Below is a small trained network, with its code and all its weights. Each question gives an input and a class and asks what happens when units are switched off, that is, made to give their printed mean instead of their output.

import numpy as np


def w(rows, s, z=0):
    codes = np.array(rows[::2]) - 128.0
    scale = np.full(codes.shape[1], s)
    scale[-1] = z or s
    return codes * scale


def f(y):
    return np.maximum(y, 0)


def log_softmax(a):
    a = a - a.max(-1, keepdims=True)
    return a - np.log(np.exp(a).sum(-1, keepdims=True))


def net(x, mask):
    res = np.array(x, float).reshape(1, 6) / 4 @ E
    y = f(res @ A[0][:, :-1].T + A[0][:, -1])
    res = res + np.where(mask, y, B[0][:, -1]) @ B[0][:, :-1]
    return log_softmax(res[-1] @ U[:, :-1].T + U[:, -1])


A, B = {}, {}
E = w([
[110,190,152,141,62,10],'x0',
[135,103,194,85,254,51],'x1',
[128,240,136,209,138,125],'x2',
[22,129,84,95,164,93],'x3',
[204,129,49,72,135,59],'x4',
[150,103,34,210,178,86],'x5',
],0.0072)
A[0] = w([
[165,133,88,174,73,117,231],'N1',
[144,174,188,53,81,178,143],'N2',
[56,202,115,205,114,102,206],'N3',
[176,125,165,77,127,56,246],'N4',
[155,182,162,167,99,36,219],'N5',
[135,153,2,196,93,136,253],'N6',
[114,32,208,94,174,241,249],'N7',
[146,54,63,59,97,157,165],'N8',
[145,115,54,72,147,84,220],'N9',
[45,133,148,109,78,104,169],'N10',
[147,90,210,55,164,206,234],'N11',
[60,162,186,79,117,158,196],'N12',
[39,148,148,71,133,96,199],'N13',
[209,136,211,119,87,91,144],'N14',
[221,148,196,199,99,130,163],'N15',
[72,189,106,203,165,131,220],'N16',
[136,118,119,86,88,201,174],'N17',
[139,138,86,69,185,46,113],'N18',
[127,66,115,146,245,111,242],'N19',
[127,116,115,32,196,79,121],'N20',
[203,94,208,56,106,87,223],'N21',
[48,167,180,89,74,150,223],'N22',
[28,138,115,160,128,92,174],'N23',
[114,142,110,67,192,62,148],'N24',
[172,55,56,129,74,129,107],'N25',
[163,208,95,209,131,135,103],'N26',
[197,130,81,200,92,178,234],'N27',
[130,231,124,199,125,100,180],'N28',
[25,182,133,198,71,98,148],'N29',
],0.0079,0.0044)
B[0] = w([
[206,165,140,94,122,157,209],'N1',
[65,190,124,167,44,39,189],'N2',
[123,96,228,136,124,168,218],'N3',
[165,144,135,76,188,37,221],'N4',
[163,145,191,114,185,109,223],'N5',
[215,108,156,103,85,254,250],'N6',
[36,128,23,202,145,142,255],'N7',
[140,137,26,80,61,141,206],'N8',
[201,51,85,68,125,102,217],'N9',
[77,107,221,60,75,105,188],'N10',
[41,167,21,199,119,62,230],'N11',
[20,134,128,140,75,95,201],'N12',
[67,75,160,96,115,97,203],'N13',
[160,198,154,119,168,60,186],'N14',
[173,207,139,157,173,102,194],'N15',
[156,80,198,167,150,201,209],'N16',
[124,194,98,142,54,135,187],'N17',
[195,38,102,82,188,78,201],'N18',
[110,63,68,148,210,159,236],'N19',
[109,51,43,83,149,40,208],'N20',
[128,185,97,102,146,30,222],'N21',
[54,143,172,124,67,111,217],'N22',
[84,60,185,102,131,185,191],'N23',
[141,38,109,87,169,73,204],'N24',
[166,146,46,73,85,165,182],'N25',
[213,133,176,194,155,193,188],'N26',
[192,178,99,143,108,183,224],'N27',
[168,115,207,163,166,164,212],'N28',
[92,98,255,104,101,147,209],'N29',
],0.0073,0.0087)
U = w([
[66,79,59,250,216,172,213],'0',
[205,122,191,233,152,231,85],'1',
[61,81,250,72,87,135,164],'2',
[45,206,89,177,38,75,6],'3',
[189,254,169,141,192,52,221],'4',
[155,8,93,11,203,50,60],'5',
[198,146,62,31,33,200,148],'6',
],0.0068,0.0011)

Each question gives the input, the list of numbers given to net, and the class t.
The units are the neurons (one row each of A and B). Each row of codes is followed by its name. A weight is (code - 128) times the scale printed after its matrix; where a second scale follows, it is the last column's (A, B and U).
mask holds one flag per neuron, in row order. A switched-off neuron (its flag False) gives its mean, the last column of its row in B, instead of its output. The means were averaged over made-up inputs and are rounded, as every weight is.
A unit's drop is (log p(t) with every unit on - log p(t) with that unit switched off) / (log p(t) with every unit on - log p(t) with every unit switched off).
The circuit of an input: a set's keep is (log p(t) with only the set's units on - log p(t) with every unit switched off) / (log p(t) with every unit on - log p(t) with every unit switched off). Starting from the 12 units with the biggest drops (on a tie, the unit counted first), units are removed one at a time, each time the one whose removal leaves the highest keep (on an exact tie, the one counted first), for as long as the keep stays at least 0.8.
circuit, biggest first: the units of the circuit, biggest drop first
most important unit: the unit with the biggest drop
top k neurons: the k neurons with the biggest drops, biggest first
drop when u is switched off: that unit's drop, to one decimal
input [-2,1,-3,-7,-4,1], class 0: most important unit	N7
input [7,-2,-4,-3,6,-8], class 4: circuit, biggest first	[N14 N21]
input [-2,2,0,-8,-2,2], class 4: circuit, biggest first	[N15 N14 N6]
input [-3,7,2,-7,-3,-3], class 0: top 3 neurons	[N7 N11 N19]
input [-7,2,-2,-3,2,4], class 0: top 2 neurons	[N7 N19]
input [-4,-5,-1,7,-3,3], class 6: circuit, biggest first	[N6 N11]
input [5,-8,-2,4,-6,6], class 2: top 3 neurons	[N29 N10 N23]
input [-8,-6,2,6,1,8], class 6: top 2 neurons	[N25 N8]
input [8,4,3,-5,-3,-8], class 4: top 3 neurons	[N14 N15 N21]
input [-1,-1,-5,-1,-4,2], class 0: top 2 neurons	[N7 N2]
input [4,1,8,-4,-5,-3], class 1: top 2 neurons	[N26 N28]
input [-5,-5,1,-2,4,8], class 6: drop when N25 is switched off	0.2
input [-6,-3,5,7,-3,-1], class 2: drop when N15 is switched off	0.1
input [-4,-7,4,-4,4,6], class 1: circuit, biggest first	[N26]
input [-5,0,-5,-7,-2,6], class 0: drop when N7 is switched off	0.8
